Here is a tiny trained network, its code and every weight. The questions are about switching its units off for an input and a target symbol, where a switched-off unit gives its printed mean instead of its output.

import numpy as np


def w(rows, s, z=0):
    codes = np.array(rows[::2]) - 128.0
    scale = np.full(codes.shape[1], s)
    scale[-1] = z or s
    return codes * scale


def norm(h):
    return h / np.sqrt((h * h).mean(-1, keepdims=True) + 1e-5)


def softmax(a):
    e = np.exp(a - a.max(-1, keepdims=True))
    return e / e.sum(-1, keepdims=True)


def log_softmax(a):
    a = a - a.max(-1, keepdims=True)
    return a - np.log(np.exp(a).sum(-1, keepdims=True))


def net(x, mask):
    ids = ['αβδεζηθλμξπστφψω'.index(c) for c in x.split()]
    T = len(ids)
    res = E[ids] + P[:T]
    u = 0
    for l in range(3):
        r = norm(res)
        for j in range(2):
            rows = slice(3 * j, 3 * j + 3)
            q, k, v = (r @ M[l][rows].T for M in (Q, K, V))
            z = softmax(np.where(np.tri(T) > 0, q @ k.T / 3**0.5, -1e9)) @ v
            o = O[l][rows]
            res = res + np.where(mask[u + j], z, o[:, -1]) @ o[:, :-1]
        u += 2
    return log_softmax(norm(res)[-1] @ U[:, :-1].T + U[:, -1])


Q, K, V, O = {}, {}, {}, {}
E = w([
[131,93,120],'α',
[157,140,127],'β',
[111,116,107],'δ',
[126,101,119],'ε',
[137,69,107],'ζ',
[135,178,92],'η',
[122,188,90],'θ',
[119,112,119],'λ',
[108,129,94],'μ',
[157,139,123],'ξ',
[90,132,131],'π',
[99,210,84],'σ',
[103,137,92],'τ',
[72,99,146],'φ',
[249,87,51],'ψ',
[108,71,143],'ω',
],0.013)
P = w([
[204,171,171],'0',
[114,1,71],'1',
[101,25,80],'2',
[106,56,91],'3',
[101,57,96],'4',
[106,53,106],'5',
[100,56,115],'6',
[101,57,120],'7',
[97,61,126],'8',
[89,57,142],'9',
[97,63,143],'10',
[97,75,145],'11',
[99,72,154],'12',
],0.0041)
Q[0] = w([
[124,249,78],'0.h0',
[173,139,82],'0.h0',
[49,196,39],'0.h0',
[3,111,229],'0.h1',
[154,139,109],'0.h1',
[18,80,207],'0.h1',
],0.0078)
K[0] = w([
[203,171,75],'0.h0',
[114,112,88],'0.h0',
[161,255,72],'0.h0',
[213,154,81],'0.h1',
[119,127,199],'0.h1',
[235,178,32],'0.h1',
],0.0091)
V[0] = w([
[221,139,160],'0.h0',
[79,224,189],'0.h0',
[113,56,246],'0.h0',
[165,171,2],'0.h1',
[53,100,90],'0.h1',
[207,181,59],'0.h1',
],0.0046)
O[0] = w([
[165,78,185,4],'0.h0',
[190,125,120,48],'0.h0',
[82,230,71,116],'0.h0',
[207,70,102,172],'0.h1',
[103,174,153,213],'0.h1',
[252,58,154,102],'0.h1',
],0.0043,0.0023)
Q[1] = w([
[131,205,160],'1.h0',
[109,167,78],'1.h0',
[162,82,68],'1.h0',
[31,124,117],'1.h1',
[249,228,129],'1.h1',
[96,14,144],'1.h1',
],0.011)
K[1] = w([
[146,166,146],'1.h0',
[133,189,98],'1.h0',
[106,96,112],'1.h0',
[127,70,223],'1.h1',
[106,111,6],'1.h1',
[190,178,192],'1.h1',
],0.014)
V[1] = w([
[92,151,28],'1.h0',
[211,167,98],'1.h0',
[138,147,188],'1.h0',
[79,103,231],'1.h1',
[134,122,29],'1.h1',
[140,121,254],'1.h1',
],0.0098)
O[1] = w([
[107,147,205,254],'1.h0',
[66,164,109,26],'1.h0',
[173,169,85,37],'1.h0',
[145,89,64,134],'1.h1',
[160,122,222,160],'1.h1',
[122,136,2,90],'1.h1',
],0.009,0.005)
Q[2] = w([
[146,6,88],'2.h0',
[62,17,132],'2.h0',
[109,9,173],'2.h0',
[88,95,120],'2.h1',
[216,96,97],'2.h1',
[110,54,172],'2.h1',
],0.012)
K[2] = w([
[185,167,14],'2.h0',
[178,226,32],'2.h0',
[192,185,29],'2.h0',
[97,56,139],'2.h1',
[111,160,2],'2.h1',
[249,31,20],'2.h1',
],0.0084)
V[2] = w([
[76,31,150],'2.h0',
[2,181,166],'2.h0',
[57,47,146],'2.h0',
[51,85,130],'2.h1',
[58,137,59],'2.h1',
[138,25,107],'2.h1',
],0.0086)
O[2] = w([
[40,1,124,168],'2.h0',
[1,167,115,177],'2.h0',
[101,72,119,172],'2.h0',
[161,178,31,210],'2.h1',
[171,101,81,102],'2.h1',
[96,215,112,254],'2.h1',
],0.0077,0.0057)
U = w([
[130,111,79,134],'α',
[166,167,95,183],'β',
[151,103,118,119],'δ',
[128,115,84,126],'ε',
[105,8,147,2],'ζ',
[151,175,149,114],'η',
[142,208,163,123],'θ',
[126,123,98,124],'λ',
[163,98,158,149],'μ',
[141,147,119,175],'ξ',
[107,212,97,99],'π',
[98,175,199,90],'σ',
[148,112,166,160],'τ',
[32,135,83,128],'φ',
[144,116,182,164],'ψ',
[112,99,105,153],'ω',
],0.019,0.0048)

Each question gives the input, a string of symbols that net reads in full, and the target symbol t.
The units are the heads (3 rows each of Q, K, V and O). Each row of codes is followed by its name. A weight is (code - 128) times the scale printed after its matrix; where a second scale follows, it is the last column's (O and U).
mask holds one flag per head, layer by layer. A switched-off head (its flag False) gives its mean, the last column of its rows in O, instead of its output. The means were averaged over made-up inputs and are rounded, as every weight is.
A unit's drop is (log p(t) with every unit on - log p(t) with that unit switched off) / (log p(t) with every unit on - log p(t) with every unit switched off).
The circuit of an input: a set's keep is (log p(t) with only the set's units on - log p(t) with every unit switched off) / (log p(t) with every unit on - log p(t) with every unit switched off). Starting from all 6 units, units are removed one at a time, each time the one whose removal leaves the highest keep (on an exact tie, the one counted first), for as long as the keep stays at least 0.8.
circuit, biggest first: the units of the circuit, biggest drop first
unit that matters most: the unit with the biggest drop
heads that matter: for each layer, one digit per head in row order, 1 if its drop is at least 0.15 and else 0, layers parted by /
input μ φ φ ξ σ ξ α φ μ β, target φ: circuit, biggest first	(2.h0)
input ζ μ μ θ π, target ζ: circuit, biggest first	(2.h0, 0.h0, 0.h1)
input π θ ξ, target π: circuit, biggest first	(2.h0, 1.h1, 0.h1, 1.h0)
input ζ φ φ φ ψ ψ α μ μ ζ θ τ, target ζ: circuit, biggest first	(1.h1, 2.h0)
input β φ μ, target β: circuit, biggest first	(2.h0, 1.h1, 0.h0)
input θ α φ, target θ: circuit, biggest first	(2.h0, 1.h0, 0.h1)
input ζ ζ β β ζ ψ φ ζ φ, target ζ: circuit, biggest first	(2.h0, 1.h1, 0.h1)
input φ α φ φ θ φ α σ φ φ θ ε, target φ: circuit, biggest first	(0.h0, 1.h1)
input ζ ω ξ η φ φ ε ε, target ζ: circuit, biggest first	(1.h0, 0.h1)
input σ ε θ φ σ θ ξ ξ φ φ μ, target σ: circuit, biggest first	(0.h0, 1.h1, 0.h1)
input φ ζ ζ, target φ: circuit, biggest first	(0.h1, 0.h0)
input σ φ ε δ, target σ: circuit, biggest first	(1.h1, 0.h0)
input π θ λ μ ζ φ θ φ β σ τ, target π: circuit, biggest first	(1.h0, 2.h0, 1.h1, 0.h0)
input π β β φ π π τ, target π: circuit, biggest first	(1.h0, 2.h0, 1.h1, 0.h1)
input ζ ε ε λ β σ β φ ζ δ, target ζ: circuit, biggest first	(2.h0, 1.h0, 0.h0, 0.h1)
input σ θ β σ σ ψ ξ σ, target σ: heads that matter	00 / 11 / 00
input σ λ θ σ ξ σ θ β φ σ η μ, target σ: heads that matter	00 / 11 / 10
input π ε φ φ β ω, target π: heads that matter	10 / 11 / 10
input ζ ψ π μ, target ζ: heads that matter	10 / 01 / 10
input θ ψ θ β σ μ, target θ: heads that matter	11 / 10 / 10
input θ φ σ β β θ β η σ α π, target θ: heads that matter	11 / 11 / 10
input ζ ε ζ β ζ ω φ τ, target ζ: heads that matter	10 / 10 / 10
input φ α ζ η ζ ψ φ ζ σ φ σ ω, target φ: heads that matter	11 / 11 / 11
input α α φ β φ σ φ β, target φ: unit that matters most	0.h1
input θ β λ β σ φ φ θ λ, target θ: heads that matter	11 / 10 / 10
input φ ω ψ α β β π ζ τ φ φ φ ε, target φ: unit that matters most	1.h1
input β μ σ τ τ, target β: heads that matter	10 / 11 / 10
input θ β β φ τ α ζ β ζ μ φ φ ζ, target θ: unit that matters most	2.h0
input ζ ζ φ π α π, target ζ: heads that matter	00 / 10 / 10
input ζ ξ π φ φ λ ε φ φ ξ, target φ: heads that matter	01 / 00 / 10
